Here is a tiny trained network, its code and every weight. The questions are about switching its units off for an input and a class, where a switched-off unit gives its printed mean instead of its output.

import numpy as np


def w(rows, s, z=0):
    codes = np.array(rows[::2]) - 128.0
    scale = np.full(codes.shape[1], s)
    scale[-1] = z or s
    return codes * scale


def norm(h):
    return h / np.sqrt((h * h).mean(-1, keepdims=True) + 1e-5)


def f(y):
    return y / 2 * (1 + np.tanh(0.7978845608 * (y + 0.044715 * y**3)))


def log_softmax(a):
    a = a - a.max(-1, keepdims=True)
    return a - np.log(np.exp(a).sum(-1, keepdims=True))


def net(x, mask):
    res = np.array(x, float).reshape(1, 4) / 4 @ E
    u = 0
    for l in range(4):
        y = f(norm(res) @ A[l][:, :-1].T + A[l][:, -1])
        res = res + np.where(mask[u : u + 6], y, B[l][:, -1]) @ B[l][:, :-1]
        u += 6
    return log_softmax(norm(res)[-1] @ U[:, :-1].T + U[:, -1])


A, B = {}, {}
E = w([
[196,93,251,166,120],'x0',
[159,22,93,14,117],'x1',
[158,88,142,160,21],'x2',
[85,40,73,223,188],'x3',
],0.011)
A[0] = w([
[92,166,65,252,98,79],'L0N0',
[143,184,181,163,102,173],'L0N1',
[135,38,136,230,112,229],'L0N2',
[85,134,42,129,198,119],'L0N3',
[127,95,67,78,65,118],'L0N4',
[155,10,145,123,65,1],'L0N5',
],0.036,0.007)
B[0] = w([
[113,142,94,254,145,237],'L0N0',
[114,140,203,151,116,201],'L0N1',
[85,32,123,88,145,252],'L0N2',
[130,172,92,106,207,242],'L0N3',
[119,105,74,118,61,205],'L0N4',
[229,69,157,132,183,221],'L0N5',
],0.052,0.022)
A[1] = w([
[127,254,230,87,71,93],'L1N0',
[55,102,117,69,6,79],'L1N1',
[26,184,157,66,65,72],'L1N2',
[26,48,149,168,82,55],'L1N3',
[80,172,247,96,56,3],'L1N4',
[67,150,107,197,124,44],'L1N5',
],0.029,0.0051)
B[1] = w([
[231,135,95,222,133,215],'L1N0',
[133,122,63,105,78,167],'L1N1',
[203,92,133,101,86,164],'L1N2',
[88,209,254,78,122,245],'L1N3',
[193,41,81,215,27,223],'L1N4',
[59,172,124,191,81,231],'L1N5',
],0.031,0.011)
A[2] = w([
[56,112,111,45,83,3],'L2N0',
[65,171,132,9,153,64],'L2N1',
[249,203,116,125,87,59],'L2N2',
[79,177,122,116,195,182],'L2N3',
[125,63,65,85,38,145],'L2N4',
[133,178,36,55,1,82],'L2N5',
],0.037,0.0043)
B[2] = w([
[37,141,187,79,119,156],'L2N0',
[103,186,142,57,66,186],'L2N1',
[174,202,113,110,19,212],'L2N2',
[125,151,88,88,22,254],'L2N3',
[113,153,176,143,254,242],'L2N4',
[193,198,131,240,248,216],'L2N5',
],0.043,0.014)
A[3] = w([
[127,129,141,160,84,97],'L3N0',
[210,159,115,61,131,185],'L3N1',
[170,60,138,113,90,161],'L3N2',
[115,63,150,55,154,2],'L3N3',
[150,132,1,142,106,165],'L3N4',
[183,87,87,67,114,219],'L3N5',
],0.044,0.0043)
B[3] = w([
[71,139,145,128,73,180],'L3N0',
[131,202,221,74,98,223],'L3N1',
[170,85,91,74,89,229],'L3N2',
[121,34,35,94,125,213],'L3N3',
[140,105,4,128,61,253],'L3N4',
[107,157,197,115,215,220],'L3N5',
],0.04,0.019)
U = w([
[158,1,145,75,187,187],'0',
[42,77,159,49,78,43],'1',
[184,209,138,154,199,137],'2',
[219,138,245,53,123,3],'3',
[70,135,10,183,107,133],'4',
[38,125,219,223,87,126],'5',
[117,213,89,35,97,147],'6',
[205,103,158,176,27,206],'7',
],0.024,0.0068)

Each question gives the input, the list of numbers given to net, and the class t.
The units are the neurons (one row each of A and B). Each row of codes is followed by its name. A weight is (code - 128) times the scale printed after its matrix; where a second scale follows, it is the last column's (A, B and U).
mask holds one flag per neuron, layer by layer. A switched-off neuron (its flag False) gives its mean, the last column of its row in B, instead of its output. The means were averaged over made-up inputs and are rounded, as every weight is.
A unit's drop is (log p(t) with every unit on - log p(t) with that unit switched off) / (log p(t) with every unit on - log p(t) with every unit switched off).
The circuit of an input: a set's keep is (log p(t) with only the set's units on - log p(t) with every unit switched off) / (log p(t) with every unit on - log p(t) with every unit switched off). Starting from the 12 units with the biggest drops (on a tie, the unit counted first), units are removed one at a time, each time the one whose removal leaves the highest keep (on an exact tie, the one counted first), for as long as the keep stays at least 0.8.
circuit, biggest first: the units of the circuit, biggest drop first
unit that matters most: the unit with the biggest drop
top k neurons: the k neurons with the biggest drops, biggest first
top k neurons in layer l: the k neurons of layer l with the biggest drops, biggest first
drop when u is switched off: that unit's drop, to one decimal
input [0,-1,5,0], class 0: top 2 neurons	[L0N5, L0N2]
input [-4,6,6,-8], class 2: unit that matters most	L0N4
input [-8,2,-5,-5], class 6: top 2 neurons	[L0N3, L0N0]
input [7,7,-7,1], class 3: circuit, biggest first	[L0N0, L3N1]
input [-6,-1,-4,-8], class 2: top 3 neurons	[L0N0, L0N5, L2N5]
input [2,-3,4,5], class 5: circuit, biggest first	[L1N3, L0N3]
input [-4,6,8,-6], class 2: circuit, biggest first	[L0N4, L2N5, L2N4]
input [8,-5,-6,0], class 7: circuit, biggest first	[L0N0, L0N1, L1N4, L0N5]
input [1,-3,6,1], class 5: top 2 neurons	[L0N0, L0N1]
input [-3,-2,4,-4], class 7: top 4 neurons	[L0N2, L0N1, L0N0, L1N0]
input [-2,-3,7,7], class 5: circuit, biggest first	[L0N0, L0N2, L1N3]
input [2,0,-4,-7], class 7: top 2 neurons	[L0N0, L0N2]
input [2,6,-2,-3], class 3: top 3 neurons	[L0N2, L0N5, L0N0]
input [-1,-6,-3,0], class 5: unit that matters most	L0N1
input [1,-1,-5,-7], class 7: top 2 neurons	[L0N0, L0N2]
input [-5,4,-3,-1], class 6: top 2 neurons	[L0N3, L0N0]
input [-2,-2,-6,-8], class 7: top 2 neurons	[L0N2, L0N0]
input [-4,-2,3,-7], class 7: top 3 neurons	[L0N2, L0N0, L0N1]
input [2,-1,3,-3], class 7: top 3 neurons	[L0N1, L0N0, L0N2]
input [2,6,8,-5], class 3: top 2 neurons	[L0N5, L0N2]
input [-5,2,-6,5], class 6: unit that matters most	L0N3
input [-1,6,6,-4], class 3: top 2 neurons in layer 0	[L0N5, L0N2]
input [6,6,-4,-5], class 3: top 2 neurons in layer 0	[L0N2, L0N0]
input [-2,8,1,2], class 0: top 2 neurons in layer 1	[L1N3, L1N0]
input [4,-3,-1,5], class 5: drop when L0N5 is switched off	0.3
input [0,2,-4,5], class 6: drop when L0N3 is switched off	0.2
